Below is a small trained network, with its code and all its weights. Each question gives an input and a target symbol and asks what happens when units are switched off, that is, made to give their printed mean instead of their output.

import numpy as np


def w(rows, s, z=0):
    codes = np.array(rows[::2]) - 128.0
    scale = np.full(codes.shape[1], s)
    scale[-1] = z or s
    return codes * scale


def norm(h):
    return h / np.sqrt((h * h).mean(-1, keepdims=True) + 1e-5)


def f(y):
    return np.maximum(y, 0)


def softmax(a):
    e = np.exp(a - a.max(-1, keepdims=True))
    return e / e.sum(-1, keepdims=True)


def log_softmax(a):
    a = a - a.max(-1, keepdims=True)
    return a - np.log(np.exp(a).sum(-1, keepdims=True))


def net(x, mask):
    ids = ['Ωβζηλπφ'.index(c) for c in x.split()]
    T = len(ids)
    res = E[ids] + P[:T]
    u = 0
    for l in range(2):
        r = norm(res)
        for j in range(2):
            rows = slice(2 * j, 2 * j + 2)
            q, k, v = (r @ M[l][rows].T for M in (Q, K, V))
            z = softmax(np.where(np.tri(T) > 0, q @ k.T / 2**0.5, -1e9)) @ v
            o = O[l][rows]
            res = res + np.where(mask[u + j], z, o[:, -1]) @ o[:, :-1]
        u += 2
        y = f(norm(res) @ A[l][:, :-1].T + A[l][:, -1])
        res = res + np.where(mask[u : u + 4], y, B[l][:, -1]) @ B[l][:, :-1]
        u += 4
    return log_softmax(norm(res)[-1] @ U[:, :-1].T + U[:, -1])


Q, K, V, O, A, B = {}, {}, {}, {}, {}, {}
E = w([
[148,109,220,113,163,159],'Ω',
[197,108,160,138,126,79],'β',
[176,73,113,100,123,177],'ζ',
[118,152,118,189,167,202],'η',
[106,106,140,108,1,158],'λ',
[148,214,126,62,158,112],'π',
[119,115,71,151,128,117],'φ',
],0.0083)
P = w([
[173,155,112,133,23,177],'0',
[168,125,109,135,40,180],'1',
[148,112,113,150,59,169],'2',
[143,91,120,143,93,154],'3',
[151,72,119,160,121,148],'4',
[149,67,115,141,148,136],'5',
[143,69,120,145,190,133],'6',
[149,67,115,150,221,111],'7',
[163,79,90,124,253,105],'8',
],0.004)
Q[0] = w([
[34,145,137,160,7,149],'L0H1',
[218,70,141,190,160,193],'L0H1',
[199,114,52,92,179,117],'L0H2',
[131,121,56,112,61,50],'L0H2',
],0.016)
K[0] = w([
[101,127,154,160,5,118],'L0H1',
[83,52,78,178,196,98],'L0H1',
[192,91,107,160,162,68],'L0H2',
[178,125,135,180,20,96],'L0H2',
],0.018)
V[0] = w([
[121,90,125,73,106,2],'L0H1',
[72,171,33,151,91,114],'L0H1',
[35,113,68,121,139,198],'L0H2',
[103,47,84,126,140,115],'L0H2',
],0.0084)
O[0] = w([
[118,127,213,116,2,47,85],'L0H1',
[45,57,80,49,202,71,254],'L0H1',
[40,154,72,73,146,192,108],'L0H2',
[124,103,51,118,86,155,194],'L0H2',
],0.0047,0.0057)
A[0] = w([
[72,165,184,106,199,138,115],'L0N1',
[40,197,60,148,147,88,69],'L0N2',
[161,142,183,66,152,131,114],'L0N3',
[130,251,131,61,155,48,6],'L0N4',
],0.013,0.0018)
B[0] = w([
[139,33,184,150,162,144,164],'L0N1',
[3,112,51,169,193,115,254],'L0N2',
[72,79,170,161,135,119,167],'L0N3',
[2,61,212,96,86,200,153],'L0N4',
],0.0083,0.0059)
Q[1] = w([
[162,68,143,178,112,112],'L1H1',
[73,5,112,220,111,165],'L1H1',
[71,26,139,131,90,151],'L1H2',
[150,136,148,184,125,190],'L1H2',
],0.017)
K[1] = w([
[196,145,102,116,90,104],'L1H1',
[145,79,86,163,106,3],'L1H1',
[88,50,101,125,101,42],'L1H2',
[82,111,120,138,78,162],'L1H2',
],0.019)
V[1] = w([
[207,138,47,132,148,35],'L1H1',
[255,37,109,113,156,40],'L1H1',
[97,224,191,159,239,130],'L1H2',
[35,142,219,22,78,229],'L1H2',
],0.009)
O[1] = w([
[106,4,89,192,142,191,229],'L1H1',
[86,31,71,246,69,228,235],'L1H1',
[56,204,243,177,206,61,29],'L1H2',
[198,174,236,55,170,237,3],'L1H2',
],0.0045,0.0048)
A[1] = w([
[120,199,106,76,25,106,5],'L1N1',
[67,75,118,94,115,126,151],'L1N2',
[150,145,119,167,53,2,66],'L1N3',
[81,175,49,171,66,74,79],'L1N4',
],0.016,0.0016)
B[1] = w([
[151,227,83,222,144,2,139],'L1N1',
[191,161,119,105,104,52,251],'L1N2',
[11,185,108,62,113,243,147],'L1N3',
[133,35,205,142,73,48,219],'L1N4',
],0.0099,0.012)
U = w([
[146,236,151,197,114,93,74],'Ω',
[39,172,180,79,86,160,33],'β',
[124,80,102,202,61,193,113],'ζ',
[90,160,72,162,251,167,44],'η',
[216,172,68,72,110,159,131],'λ',
[156,119,255,132,162,136,93],'π',
[105,71,99,108,127,25,253],'φ',
],0.007,0.0022)

Each question gives the input, a string of symbols that net reads in full, and the target symbol t.
The units are the heads (2 rows each of Q, K, V and O) and the neurons (one row each of A and B). Each row of codes is followed by its name. A weight is (code - 128) times the scale printed after its matrix; where a second scale follows, it is the last column's (O, A, B and U).
mask holds one flag per unit, layer by layer, with each layer's heads first. A switched-off unit (its flag False) gives its mean, the last column of its rows in O or B, instead of its output. The means were averaged over made-up inputs and are rounded, as every weight is.
A unit's drop is (log p(t) with every unit on - log p(t) with that unit switched off) / (log p(t) with every unit on - log p(t) with every unit switched off).
The circuit of an input: a set's keep is (log p(t) with only the set's units on - log p(t) with every unit switched off) / (log p(t) with every unit on - log p(t) with every unit switched off). Starting from all 12 units, units are removed one at a time, each time the one whose removal leaves the highest keep (on an exact tie, the one counted first), for as long as the keep stays at least 0.8.
circuit, biggest first: the units of the circuit, biggest drop first
unit that matters most: the unit with the biggest drop
top k neurons: the k neurons with the biggest drops, biggest first
heads that matter: for each layer, one digit per head in row order, 1 if its drop is at least 0.15 and else 0, layers parted by /
drop when u is switched off: that unit's drop, to one decimal
input φ η ζ φ φ η, target η: heads that matter : 01 / 01
input η η π, target π: unit that matters most : L1H2
input η β φ π η Ω ζ ζ, target ζ: circuit, biggest first : L0H2, L1H1, L0H1
input ζ φ φ ζ λ Ω, target λ: top 2 neurons : L0N2, L1N4
input ζ φ λ, target Ω: circuit, biggest first : L1N1, L1H1, L0N2
input φ Ω η Ω Ω ζ Ω, target ζ: heads that matter : 10 / 00
input λ η Ω ζ η β ζ π, target ζ: heads that matter : 01 / 10
input φ ζ Ω λ β φ φ, target ζ: circuit, biggest first : L1H1, L0N2
input β φ η ζ φ φ η β, target ζ: circuit, biggest first : L0N2, L1H1
input φ ζ λ φ Ω λ φ Ω β, target ζ: circuit, biggest first : L1H1, L0N2
input φ ζ φ ζ φ ζ ζ φ λ, target Ω: heads that matter : 11 / 10
input λ φ η φ φ ζ φ φ ζ, target λ: heads that matter : 01 / 00
input φ ζ η ζ, target η: top 2 neurons : L1N4, L1N2
input η ζ Ω λ Ω λ, target λ: heads that matter : 00 / 01
input π φ φ φ φ φ β ζ Ω, target ζ: unit that matters most : L1H1
input Ω φ π β π π, target ζ: heads that matter : 00 / 10
input η Ω Ω, target η: heads that matter : 10 / 00
input ζ ζ ζ π, target β: heads that matter : 00 / 00
input φ ζ φ ζ φ η π, target β: heads that matter : 10 / 00
input Ω ζ φ Ω η Ω, target π: unit that matters most : L0N2
input ζ φ ζ λ φ φ φ η, target η: circuit, biggest first : L1N4, L1H2
input ζ η ζ, target η: drop when L0H1 is switched off : 0.9
input Ω β β, target β: drop when L1N4 is switched off : 0.0
